Each row has a hidden value; after the row comes its grade, the name of the range that the value falls in. Each part has its own.
[5, -59, 24, 8, 3, -4, -38, 25, 4, -23, 18, 7, 5, -37, 12, 2, -20, 5, 59, -10, 22, 1, 3, 14, -6, 4, 6, -4, 13, 10, -16, 2, 6, 27, 20, 22, 9, -61, -4, 29, -6, -13, 4, -1, -22, -8, 21, -3, -3, 1, 34, -7, 13, 0, 0, 10, -15, 39, 8, -1, -16, -34, 7, 22, 7, -75, 20, -14, -7, -4, 29, -6, 9, 10, -8, 31, -4, 6, 6, 9, 2, 37, -12, -17, 12, -7, 20, 4, 11, 14, 63, -10, -6, -1, 0, -3, -2, -8, -10, 6, 39, -4, 48, -3, -4, 1, 18, 1, -15, -25, -5, -3, 0, 4, -3, 10, -17, -2, 4, 9, 34, 1, 3, -7, 7, -9, -6, -2, 34, -6, -14, -1, 11, 22]
(30)
[41, -55, 17, 7, 11, 41, -41, 20, 9, -34, 25, -9, 6, -17, 27, -1, -24, 11, 67, -12, 23, -16, -2, 23, -20, 14, 2, 13, 16, 29, -6, -5, -2, 19, 31, 27, -19, -51, -14, 33, -2, -9, -7, 11, -23, 3, 9, -5, -4, -16, 17, -11, -7, 5, 6, 9, 6, 13, 5, -4, 2, -25, 15, 20, 3, -77, 38, -1, -12, 3, 45, -1, 9, 11, -12, 16, -6, 8, 14, 9, -7, 23, -4, -24, 13, -14, 33, -5, 16, 11, 67, -11, -21, 4, 4, 9, 5, -24, -4, 12, 47, 4, 42, -12, -6, 6, 16, -5, -18, -26, -13, -2, 13, 15, 7, -8, -1, -16, 36, 36, 34, 8, -8, 3, -9, -7, -9, -13, 35, -14, -4, 2, 7, 15]
(24)
[7, -51, 12, 6, 4, 2, -26, 22, 6, -25, 16, -4, 4, -23, 14, 0, -15, 8, 52, -9, 16, -5, 3, 12, -7, 8, 6, 1, 6, 18, -12, 0, 6, 24, 24, 16, 3, -50, -8, 27, -1, -3, 5, 0, -20, -5, 11, -2, -1, -6, 32, 6, 1, 2, 3, 8, -13, 24, 9, -1, -8, -27, 8, 16, 7, -80, 31, -5, -8, -3, 33, -8, 6, 10, -12, 26, 1, 7, 12, 8, -6, 38, -10, -16, 9, -7, 24, 0, 9, 11, 50, -9, -7, 0, 0, 2, -1, -11, -9, 7, 48, -3, 43, -5, -6, 1, 15, 6, -14, -20, -9, -3, 2, 4, -1, 3, -14, -8, -13, 17, 45, 4, 1, 1, 2, -11, -13, -8, 24, -6, -9, -2, 6, 9]
(30)
[-7, -35, 3, 7, 1, 25, -38, 21, 10, -14, 16, -2, 6, -4, 11, 2, -1, 11, 41, -16, 26, -7, 3, 14, -14, 7, 6, 1, 3, 18, -11, 8, 0, 22, 26, 18, -11, -47, 0, 16, 8, -10, 3, 4, -18, -6, 6, -1, 1, -14, 48, 4, -4, 2, 2, 8, -17, 20, 11, 4, -16, -34, 1, 29, 9, -84, 44, -11, -5, -4, 45, 4, 7, -5, -14, 29, -9, 6, 7, 15, -15, 40, -11, -10, 4, -4, 40, 5, 25, 10, 54, -8, -9, 0, -7, 3, -3, -16, -8, 1, 42, -2, 49, -5, -1, -3, 9, 30, -7, -4, -8, -4, -4, 12, -8, -3, -16, -13, -17, 5, 45, 1, -2, -8, 0, -16, -3, -8, 19, -3, 2, -9, -2, 8]
(30)
[29, -81, 49, 1, 17, -9, -60, 35, -3, -34, 14, 15, 3, -59, 20, -2, -46, -2, 74, -8, 24, -3, 3, 24, 7, 4, 4, -8, 42, 15, -25, -14, 14, 34, 15, 32, 14, -84, -13, 42, -23, -22, 8, 16, -28, -8, 37, -6, -7, 19, 6, -20, 24, -1, -1, 14, -5, 47, -2, -10, -20, -32, 17, 15, 4, -86, 0, -10, -13, -4, 10, -16, 10, 34, 6, 23, -5, 7, 17, -4, 11, 27, -10, -32, 20, -12, -11, -3, -3, 17, 67, -19, -8, 0, 10, -7, 1, -6, -7, 17, 39, 4, 56, -2, -9, 7, 28, -37, -26, -48, -5, -2, 12, -3, 7, 23, -13, 5, 30, 23, 28, 5, 6, -1, 12, 22, 9, 3, 40, -11, -29, 10, 25, 26]
(24)
[0, -54, 15, 10, 4, 7, -43, 25, 7, -17, 21, 1, 5, -23, 16, -3, -16, 5, 46, -14, 22, -6, 4, 13, -5, 7, 6, -4, 16, 16, -16, 0, 4, 24, 25, 20, 1, -57, -2, 24, 0, -11, 8, 9, -21, -8, 15, -2, -2, -3, 36, -2, 1, 1, 1, 9, -14, 28, 7, 0, -14, -33, 3, 21, 8, -75, 24, -9, -5, -5, 35, -4, 9, 8, -9, 30, -6, 6, 12, 10, -7, 40, -11, -14, 9, -7, 25, 2, 14, 13, 48, -13, -5, -1, -3, 0, -3, -12, -8, 10, 44, -3, 47, -4, -5, 0, 14, 8, -11, -16, -8, -3, -1, 7, -2, 5, -18, -7, -12, 12, 38, 1, 1, -3, 4, -11, -8, -6, 27, -3, -9, -5, 5, 9]
(30)
[-6, -50, 8, 10, 13, 40, -50, 21, 8, -11, 12, 3, 5, 6, 16, -6, -5, 10, 29, -20, 27, -19, 3, 23, -4, 8, 6, -1, 16, 32, -23, 4, 0, 22, 25, 25, -7, -48, 5, 10, 6, -11, 10, 17, -23, -6, 9, 0, -1, -12, 33, 2, -10, 1, 3, 8, -18, 10, 2, 0, -9, -34, 2, 28, 9, -68, 35, -2, -6, -4, 39, 2, 7, 3, -7, 26, -14, 8, 19, 9, -24, 37, -11, -13, 5, -4, 34, 1, 24, 11, 54, -13, -8, 0, -12, 2, -3, -18, -4, 4, 47, 5, 52, -5, -5, -1, 9, 19, -7, -8, -8, -4, -3, 11, -4, -1, -15, -10, 3, 13, 40, 1, -4, 3, 0, 2, 15, -9, 23, -4, -5, -6, 0, 0]
(24)
[1, -49, 9, 9, 3, -1, -37, 24, 7, -25, 16, -2, 4, -17, 16, 3, -17, 7, 46, -13, 21, -4, 3, 11, -7, 5, 4, -3, 3, 21, -13, -1, 4, 24, 24, 18, 6, -57, -3, 21, -1, -7, 6, 4, -20, -7, 4, 0, -3, -10, 35, 7, -5, 1, 3, 9, -16, 19, 8, 1, -12, -27, 4, 21, 8, -83, 32, -6, -8, -4, 38, -6, 3, 6, -13, 33, -1, 8, 13, 9, -7, 38, -10, -14, 8, -5, 25, 3, 10, 12, 48, -12, -4, 0, -2, 1, -2, -9, -8, 5, 44, -3, 41, -4, -6, 1, 13, 14, -10, -15, -10, -3, 0, 7, -2, 2, -16, -8, -20, 11, 45, 4, -2, -3, 2, -15, -12, -8, 21, -4, -9, -5, 3, 2]
(30)
[-10, -87, 42, 6, 8, -23, -69, 47, -2, 0, 12, 24, 8, -68, -1, -22, -34, -5, 56, -2, 22, 5, 4, 16, 10, 5, 9, -10, 42, 6, -42, 10, 19, 27, 14, 20, 28, -88, 2, 44, -13, -26, 21, 18, -32, -21, 43, -7, 2, 33, 3, -18, 45, -3, -9, 12, -15, 81, 2, -6, -34, -42, 7, 13, 8, -68, -10, -15, -6, -9, -5, -15, 14, 36, 8, 34, -10, -1, 21, 8, 14, 36, -17, -25, 17, -11, -6, 5, 3, 24, 67, -19, 0, -4, 1, -15, -5, -7, -10, 11, 33, 1, 55, 5, -5, 1, 26, -29, -22, -55, 3, -3, -8, -12, -1, 33, -30, 12, -1, 5, 12, -3, 21, 6, 24, 17, 27, 19, 45, -5, -18, 11, 26, 42]
(24)
[18, -56, 18, 8, 16, 31, -51, 23, 6, -24, 15, 5, 4, -12, 21, -1, -21, 7, 45, -18, 28, -18, 1, 25, -7, 10, 3, 2, 23, 28, -19, -4, 1, 24, 25, 29, -9, -54, -6, 18, -3, -12, 4, 15, -22, -2, 12, -3, -3, -8, 14, -6, -7, 2, 4, 9, -12, 23, 2, -3, -6, -27, 10, 25, 6, -81, 31, -2, -10, -2, 34, -3, 9, 13, -5, 21, -12, 8, 17, 2, -15, 36, -8, -17, 9, -7, 24, -3, 17, 11, 55, -12, -12, 1, -4, 3, 0, -15, -5, 9, 46, 6, 35, -7, -6, 3, 12, -2, -13, -22, -10, -3, 7, 11, 2, 0, -6, -8, 31, 23, 32, 5, -4, 0, 1, 3, 7, -10, 25, -9, -9, 0, 6, 8]
(24)
